Below is a small trained network, with its code and all its weights. Each question gives an input and a class and asks what happens when units are switched off, that is, made to give their printed mean instead of their output.

import numpy as np


def w(rows, s, z=0):
    codes = np.array(rows[::2]) - 128.0
    scale = np.full(codes.shape[1], s)
    scale[-1] = z or s
    return codes * scale


def norm(h):
    return h / np.sqrt((h * h).mean(-1, keepdims=True) + 1e-5)


def f(y):
    return np.maximum(y, 0)


def log_softmax(a):
    a = a - a.max(-1, keepdims=True)
    return a - np.log(np.exp(a).sum(-1, keepdims=True))


def net(x, mask):
    res = np.array(x, float).reshape(1, 4) / 4 @ E
    u = 0
    for l in range(4):
        y = f(norm(res) @ A[l][:, :-1].T + A[l][:, -1])
        res = res + np.where(mask[u : u + 15], y, B[l][:, -1]) @ B[l][:, :-1]
        u += 15
    return log_softmax(norm(res)[-1] @ U[:, :-1].T + U[:, -1])


A, B = {}, {}
E = w([
[92,114,53,220,117,119,83,103,133,162],'x0',
[138,209,190,145,65,110,89,154,133,210],'x1',
[135,103,103,115,74,66,216,135,120,155],'x2',
[201,116,128,122,110,144,126,68,255,132],'x3',
],0.00047)
A[0] = w([
[101,53,73,134,103,2,148,115,109,165,92],'0.n1',
[179,67,92,121,83,69,177,98,167,180,104],'0.n2',
[197,47,98,155,149,167,161,26,184,41,95],'0.n3',
[117,124,136,128,133,109,135,104,128,124,86],'0.n4',
[129,102,82,152,165,146,131,83,137,79,129],'0.n5',
[172,60,111,108,53,139,174,102,167,180,107],'0.n6',
[129,140,124,142,213,216,2,119,127,130,238],'0.n7',
[160,50,124,93,215,128,189,128,113,25,187],'0.n8',
[123,194,223,101,107,111,109,138,95,158,113],'0.n9',
[160,135,210,34,146,114,168,145,134,73,248],'0.n10',
[136,211,222,121,114,91,73,151,135,158,116],'0.n11',
[140,149,129,139,103,133,139,109,110,88,101],'0.n12',
[166,77,117,124,95,179,141,75,197,126,70],'0.n13',
[85,55,130,118,106,63,192,193,48,187,103],'0.n14',
[180,210,173,132,25,148,89,70,207,193,95],'0.n15',
],0.00071,0.0011)
B[0] = w([
[142,188,100,174,78,223,172,130,102,79,165],'0.n1',
[115,209,105,168,104,169,148,122,120,73,170],'0.n2',
[112,181,97,86,149,60,96,196,107,191,185],'0.n3',
[152,138,120,123,112,126,120,156,116,159,128],'0.n4',
[144,127,110,90,89,140,93,167,138,196,167],'0.n5',
[109,208,115,159,159,105,115,143,100,59,166],'0.n6',
[140,175,78,162,16,124,246,117,110,93,253],'0.n7',
[155,153,98,89,73,161,74,190,136,254,220],'0.n8',
[142,71,44,83,137,165,133,157,136,151,165],'0.n9',
[77,58,121,238,66,127,107,66,121,172,234],'0.n10',
[158,69,42,81,135,169,130,153,129,145,175],'0.n11',
[160,136,117,107,113,129,97,137,113,162,128],'0.n12',
[100,188,123,124,153,38,121,143,137,105,154],'0.n13',
[160,226,112,166,134,134,118,97,166,63,175],'0.n14',
[94,117,35,80,194,73,116,179,103,123,195],'0.n15',
],0.00085,0.0012)
A[1] = w([
[217,98,99,151,78,168,125,74,200,163,196],'1.n1',
[100,38,106,136,225,145,138,106,126,50,48],'1.n2',
[44,136,91,157,111,165,103,214,20,147,253],'1.n3',
[98,169,157,164,228,207,1,94,134,96,73],'1.n4',
[100,172,211,153,125,93,56,120,138,173,45],'1.n5',
[133,155,60,164,118,113,117,133,128,160,153],'1.n6',
[196,126,208,66,144,131,147,110,157,96,134],'1.n7',
[146,151,229,20,153,121,180,182,97,102,63],'1.n8',
[111,137,110,157,172,131,50,129,134,146,108],'1.n9',
[95,43,126,125,214,135,142,108,129,68,35],'1.n10',
[174,116,230,18,166,139,172,135,127,87,70],'1.n11',
[114,233,176,186,59,97,118,117,112,146,204],'1.n12',
[114,151,44,179,148,86,98,141,124,148,191],'1.n13',
[73,89,73,157,130,136,176,130,107,29,143],'1.n14',
[114,79,115,126,108,135,89,126,115,173,49],'1.n15',
],0.00098,0.0006)
B[1] = w([
[97,151,160,106,159,88,130,137,99,109,215],'1.n1',
[166,141,107,92,108,146,87,162,125,190,148],'1.n2',
[143,139,153,108,147,90,129,100,184,114,250],'1.n3',
[172,157,108,147,72,150,253,130,104,80,159],'1.n4',
[179,106,69,82,120,166,137,157,131,154,144],'1.n5',
[125,98,182,110,119,142,141,128,130,128,195],'1.n6',
[90,100,139,176,121,114,96,113,105,134,151],'1.n7',
[107,69,149,190,104,142,102,84,128,143,155],'1.n8',
[152,111,135,124,103,126,186,121,119,127,155],'1.n9',
[165,131,108,99,116,141,100,164,126,183,139],'1.n10',
[99,62,152,195,95,138,83,95,102,146,150],'1.n11',
[136,82,77,79,144,150,135,146,138,135,206],'1.n12',
[132,93,190,110,113,139,136,119,119,132,212],'1.n13',
[156,144,129,98,103,130,106,161,140,186,180],'1.n14',
[128,122,136,131,114,129,162,117,130,112,132],'1.n15',
],0.0016,0.0017)
A[2] = w([
[144,123,152,95,135,87,152,130,131,130,99],'2.n1',
[144,144,145,145,156,92,124,109,187,100,3],'2.n2',
[128,78,77,99,188,136,136,119,135,110,56],'2.n3',
[154,169,176,147,149,207,70,144,112,62,137],'2.n4',
[149,165,106,137,164,205,103,130,126,73,64],'2.n5',
[125,74,75,127,160,131,139,124,132,112,124],'2.n6',
[130,87,89,109,183,153,130,127,129,115,69],'2.n7',
[179,151,57,162,111,133,122,114,195,158,142],'2.n8',
[91,107,61,245,109,113,101,101,142,151,97],'2.n9',
[126,87,141,101,139,119,151,114,112,60,169],'2.n10',
[62,156,131,133,178,100,124,177,44,101,48],'2.n11',
[99,94,120,223,146,125,102,98,123,149,36],'2.n12',
[145,126,182,79,117,121,142,141,141,115,142],'2.n13',
[99,115,134,111,104,135,153,191,48,139,200],'2.n14',
[129,102,142,86,97,94,176,139,148,169,202],'2.n15',
],0.0013,0.00041)
B[2] = w([
[113,145,107,171,133,177,111,121,120,105,161],'2.n1',
[93,167,127,118,198,64,102,97,147,89,146],'2.n2',
[152,150,139,94,113,137,74,180,109,200,156],'2.n3',
[126,128,68,178,52,116,245,109,126,95,161],'2.n4',
[143,165,95,140,59,115,228,126,109,93,152],'2.n5',
[137,162,149,98,95,130,90,159,120,174,165],'2.n6',
[146,153,138,104,99,119,99,178,124,168,149],'2.n7',
[100,132,178,102,180,103,122,141,69,86,230],'2.n8',
[114,49,231,102,117,166,112,112,79,98,203],'2.n9',
[126,169,140,138,101,142,102,151,141,198,157],'2.n10',
[148,184,138,116,215,50,90,38,200,72,172],'2.n11',
[102,65,210,114,97,139,122,93,104,120,153],'2.n12',
[85,101,97,181,143,151,101,119,116,123,174],'2.n13',
[164,145,136,128,163,91,89,69,207,95,227],'2.n14',
[104,150,104,156,155,193,94,127,120,96,247],'2.n15',
],0.0012,0.0013)
A[3] = w([
[167,135,111,66,127,155,88,197,126,199,12],'3.n1',
[110,99,71,113,176,187,95,129,115,99,65],'3.n2',
[133,65,216,140,129,162,126,129,100,117,38],'3.n3',
[130,78,185,150,115,128,134,138,98,121,41],'3.n4',
[120,172,141,153,211,78,118,140,58,125,19],'3.n5',
[139,212,168,162,101,147,82,153,137,187,19],'3.n6',
[104,76,92,127,137,104,168,74,124,104,177],'3.n7',
[134,134,68,168,80,60,251,161,106,151,29],'3.n8',
[98,106,98,217,128,142,71,134,97,125,124],'3.n9',
[170,67,61,85,162,127,130,142,128,128,23],'3.n10',
[124,162,141,116,106,120,97,195,131,213,2],'3.n11',
[158,122,151,131,117,107,129,99,230,137,206],'3.n12',
[107,129,134,126,128,60,127,106,144,143,202],'3.n13',
[109,127,122,133,169,170,119,106,196,117,54],'3.n14',
[182,138,143,130,185,79,110,85,214,99,84],'3.n15',
],0.0013,0.00036)
B[3] = w([
[194,169,61,79,107,147,54,221,81,194,238],'3.n1',
[116,172,111,151,116,113,167,156,168,202,183],'3.n2',
[78,60,149,172,62,101,127,87,97,195,218],'3.n3',
[116,71,153,141,104,154,85,62,168,140,191],'3.n4',
[90,149,137,56,206,45,68,84,193,62,172],'3.n5',
[178,52,51,77,145,129,140,170,98,130,212],'3.n6',
[155,189,157,116,107,176,82,160,124,173,225],'3.n7',
[197,173,132,174,110,244,171,89,149,14,240],'3.n8',
[115,101,181,80,130,151,178,101,198,151,196],'3.n9',
[161,187,170,109,88,132,36,190,68,192,183],'3.n10',
[174,93,78,60,178,178,72,168,104,146,218],'3.n11',
[66,145,131,125,199,88,91,134,9,87,254],'3.n12',
[133,151,144,107,155,169,101,104,124,75,233],'3.n13',
[82,157,87,152,159,78,165,103,149,155,181],'3.n14',
[60,166,158,88,191,34,109,130,30,80,245],'3.n15',
],0.0011,0.00074)
U = w([
[184,132,70,73,127,146,78,216,99,203,142],'0',
[83,175,145,108,215,38,102,98,113,76,142],'1',
[92,35,190,167,82,142,117,84,112,161,137],'2',
[175,175,95,167,85,182,221,123,130,66,137],'3',
[68,145,79,179,180,137,192,151,224,195,88],'4',
[193,27,119,255,228,25,239,247,206,145,2],'5',
[192,27,116,253,228,28,238,242,203,145,3],'6',
[192,29,118,255,227,26,238,244,204,146,3],'7',
],0.0078,0.0087)

Each question gives the input, the list of numbers given to net, and the class t.
The units are the neurons (one row each of A and B). Each row of codes is followed by its name. A weight is (code - 128) times the scale printed after its matrix; where a second scale follows, it is the last column's (A, B and U).
mask holds one flag per neuron, layer by layer. A switched-off neuron (its flag False) gives its mean, the last column of its row in B, instead of its output. The means were averaged over made-up inputs and are rounded, as every weight is.
A unit's drop is (log p(t) with every unit on - log p(t) with that unit switched off) / (log p(t) with every unit on - log p(t) with every unit switched off).
The circuit of an input: a set's keep is (log p(t) with only the set's units on - log p(t) with every unit switched off) / (log p(t) with every unit on - log p(t) with every unit switched off). Starting from the 12 units with the biggest drops (on a tie, the unit counted first), units are removed one at a time, each time the one whose removal leaves the highest keep (on an exact tie, the one counted first), for as long as the keep stays at least 0.8.
circuit, biggest first: the units of the circuit, biggest drop first
unit that matters most: the unit with the biggest drop
k most important neurons: the k neurons with the biggest drops, biggest first
top k neurons in layer l: the k neurons of layer l with the biggest drops, biggest first
drop of u: that unit's drop, to one decimal
input [1,-4,4,-3], class 0: unit that matters most	0.n7
input [7,-4,-8,-3], class 3: circuit, biggest first	[1.n4 2.n5]
input [-3,-1,-8,-6], class 3: top 2 neurons in layer 1	[1.n4 1.n1]
input [7,-4,-8,-4], class 3: circuit, biggest first	[1.n4 2.n5 2.n4]
input [6,-1,-8,1], class 3: circuit, biggest first	[1.n4 2.n5]
input [-1,2,3,-3], class 4: 2 most important neurons	[2.n15 0.n7]
input [7,5,4,-8], class 1: 2 most important neurons	[0.n10 2.n11]
input [-3,0,3,1], class 4: 3 most important neurons	[0.n10 0.n7 2.n15]
input [-4,-1,4,-2], class 2: top 3 neurons in layer 1	[1.n8 1.n4 1.n9]
input [3,2,-1,3], class 4: 4 most important neurons	[1.n3 0.n10 1.n13 1.n6]
input [-6,-7,-1,-7], class 0: 2 most important neurons	[1.n1 1.n2]
input [6,3,5,2], class 2: 3 most important neurons	[2.n9 0.n7 1.n4]
input [2,-2,-3,0], class 4: 2 most important neurons	[0.n7 2.n9]
input [7,3,2,-6], class 2: top 2 neurons in layer 2	[2.n9 2.n12]
input [-8,3,7,0], class 2: 3 most important neurons	[0.n7 1.n8 1.n11]
input [-6,6,-1,8], class 1: unit that matters most	0.n8
input [2,0,1,3], class 4: top 2 neurons in layer 3	[3.n2 3.n12]
input [7,-4,8,6], class 3: 2 most important neurons	[1.n3 3.n8]
input [4,-2,-5,3], class 3: 2 most important neurons	[0.n10 1.n4]
input [0,-4,6,4], class 3: unit that matters most	1.n3
input [2,-5,6,-8], class 1: 2 most important neurons	[2.n11 0.n7]
input [-3,2,1,-2], class 4: top 2 neurons in layer 2	[2.n9 2.n15]
input [-8,2,-7,1], class 2: top 3 neurons in layer 1	[1.n11 1.n8 1.n7]
input [-8,-2,8,-2], class 2: 3 most important neurons	[1.n8 0.n7 1.n11]
input [-2,1,-4,-2], class 3: drop of 0.n3	0.2
input [5,1,0,3], class 2: drop of 1.n3	1.4
input [6,-6,-2,4], class 0: unit that matters most	0.n10
input [7,-2,0,7], class 1: drop of 2.n2	0.2
input [2,-5,3,4], class 0: drop of 3.n7	0.0
